Below are the code and all the weights of a small trained network. Each question names an input and a class and asks about switching units off, where a switched-off unit gives its printed mean instead of its output.

import numpy as np


def w(rows, s, z=0):
    codes = np.array(rows[::2]) - 128.0
    scale = np.full(codes.shape[1], s)
    scale[-1] = z or s
    return codes * scale


def norm(h):
    return h / np.sqrt((h * h).mean(-1, keepdims=True) + 1e-5)


def f(y):
    return y / 2 * (1 + np.tanh(0.7978845608 * (y + 0.044715 * y**3)))


def log_softmax(a):
    a = a - a.max(-1, keepdims=True)
    return a - np.log(np.exp(a).sum(-1, keepdims=True))


def net(x, mask):
    res = np.array(x, float).reshape(1, 3) / 4 @ E
    u = 0
    for l in range(2):
        y = f(norm(res) @ A[l][:, :-1].T + A[l][:, -1])
        res = res + np.where(mask[u : u + 10], y, B[l][:, -1]) @ B[l][:, :-1]
        u += 10
    return log_softmax(norm(res)[-1] @ U[:, :-1].T + U[:, -1])


A, B = {}, {}
E = w([
[83,255,137,211,205,195,60,92,94,174],'x0',
[48,87,127,152,135,188,173,119,220,239],'x1',
[120,129,122,130,133,123,131,128,134,120],'x2',
],0.0089)
A[0] = w([
[149,41,144,118,88,107,132,132,119,88,157],'0.n0',
[99,29,131,104,119,117,158,126,158,103,158],'0.n1',
[161,50,127,97,99,128,133,132,100,112,76],'0.n2',
[105,127,117,147,124,149,130,134,161,168,4],'0.n3',
[113,127,140,119,154,137,137,123,166,194,20],'0.n4',
[134,61,132,103,121,106,153,136,170,156,50],'0.n5',
[123,123,109,94,159,113,148,141,115,104,52],'0.n6',
[90,84,126,126,127,137,153,128,216,251,230],'0.n7',
[128,124,137,132,116,118,138,109,131,102,35],'0.n8',
[138,52,129,102,118,127,151,138,133,158,138],'0.n9',
],0.015,0.0033)
B[0] = w([
[97,155,228,119,201,136,165,137,154,194,201],'0.n0',
[204,99,29,126,44,116,121,72,120,73,203],'0.n1',
[73,151,205,126,222,118,163,124,165,171,184],'0.n2',
[192,170,216,118,174,69,124,100,195,103,162],'0.n3',
[164,197,185,51,156,26,124,147,145,138,172],'0.n4',
[127,100,91,151,49,132,66,175,127,74,184],'0.n5',
[105,156,125,146,218,98,144,117,230,131,138],'0.n6',
[58,30,78,168,130,215,170,121,116,146,252],'0.n7',
[152,143,133,130,191,139,149,99,251,164,128],'0.n8',
[180,104,45,103,67,96,111,104,136,101,184],'0.n9',
],0.015,0.017)
A[1] = w([
[139,111,176,119,124,118,191,136,137,120,196],'1.n0',
[137,147,132,173,119,164,107,115,154,97,3],'1.n1',
[196,134,83,164,81,110,77,47,99,43,181],'1.n2',
[156,150,147,132,139,102,45,141,50,46,192],'1.n3',
[41,79,127,145,179,185,152,135,119,180,132],'1.n4',
[91,138,196,78,229,84,193,134,252,210,140],'1.n5',
[82,135,165,157,182,175,155,88,169,211,157],'1.n6',
[125,117,119,124,134,153,136,169,158,154,94],'1.n7',
[179,154,137,75,99,59,109,143,191,137,32],'1.n8',
[123,176,149,121,162,110,164,86,126,167,202],'1.n9',
],0.019,0.0019)
B[1] = w([
[97,207,60,195,130,190,42,122,93,135,152],'1.n0',
[148,60,176,63,109,97,171,162,129,143,136],'1.n1',
[140,182,129,99,119,129,134,167,77,162,192],'1.n2',
[41,143,218,249,121,226,250,91,230,167,191],'1.n3',
[174,228,162,90,125,81,99,149,134,157,180],'1.n4',
[176,160,97,46,84,121,144,183,66,188,254],'1.n5',
[138,157,115,72,183,121,90,183,40,132,201],'1.n6',
[162,182,173,191,86,90,154,97,46,6,140],'1.n7',
[72,163,216,165,216,152,96,147,66,119,145],'1.n8',
[124,103,105,172,66,135,151,101,162,102,170],'1.n9',
],0.013,0.034)
U = w([
[203,233,120,3,136,122,105,227,9,233,177],'0',
[86,82,203,106,226,94,63,94,116,79,2],'1',
[69,178,240,217,140,223,213,122,179,190,207],'2',
[116,155,149,138,179,111,64,122,176,99,36],'3',
[162,127,161,143,245,138,45,84,153,82,25],'4',
[167,29,26,103,34,157,151,129,135,133,240],'5',
[155,92,198,130,168,95,83,112,134,147,25],'6',
],0.011,0.0053)

Each question gives the input, the list of numbers given to net, and the class t.
The units are the neurons (one row each of A and B). Each row of codes is followed by its name. A weight is (code - 128) times the scale printed after its matrix; where a second scale follows, it is the last column's (A, B and U).
mask holds one flag per neuron, layer by layer. A switched-off neuron (its flag False) gives its mean, the last column of its row in B, instead of its output. The means were averaged over made-up inputs and are rounded, as every weight is.
A unit's drop is (log p(t) with every unit on - log p(t) with that unit switched off) / (log p(t) with every unit on - log p(t) with every unit switched off).
top k neurons: the k neurons with the biggest drops, biggest first
top k neurons in layer l: the k neurons of layer l with the biggest drops, biggest first
drop when u is switched off: that unit's drop, to one decimal
input [5,-2,7], class 2: top 2 neurons -> 0.n0, 0.n7
input [2,-1,-2], class 2: top 2 neurons -> 0.n0, 0.n2
input [0,2,-2], class 5: top neuron in layer 0 -> 0.n7
input [1,-1,1], class 2: top 3 neurons -> 0.n2, 0.n0, 0.n7
input [2,-1,-3], class 2: top 2 neurons in layer 0 -> 0.n0, 0.n2
input [3,-3,6], class 2: top 3 neurons in layer 0 -> 0.n7, 0.n0, 0.n2
input [4,-7,-4], class 2: top 2 neurons -> 1.n3, 0.n7
input [4,0,0], class 2: top 3 neurons in layer 0 -> 0.n0, 0.n2, 0.n7
input [2,-5,0], class 2: top 2 neurons -> 0.n7, 1.n3
input [7,0,7], class 2: top 3 neurons -> 0.n0, 0.n2, 0.n7
input [0,4,-8], class 5: top 2 neurons -> 0.n7, 1.n3
input [0,4,8], class 5: drop when 1.n3 is switched off -> 0.1
input [-2,1,-3], class 5: drop when 0.n1 is switched off -> 1.2
input [-7,4,-8], class 5: drop when 0.n1 is switched off -> 0.1
input [0,2,7], class 5: drop when 0.n7 is switched off -> 1.3
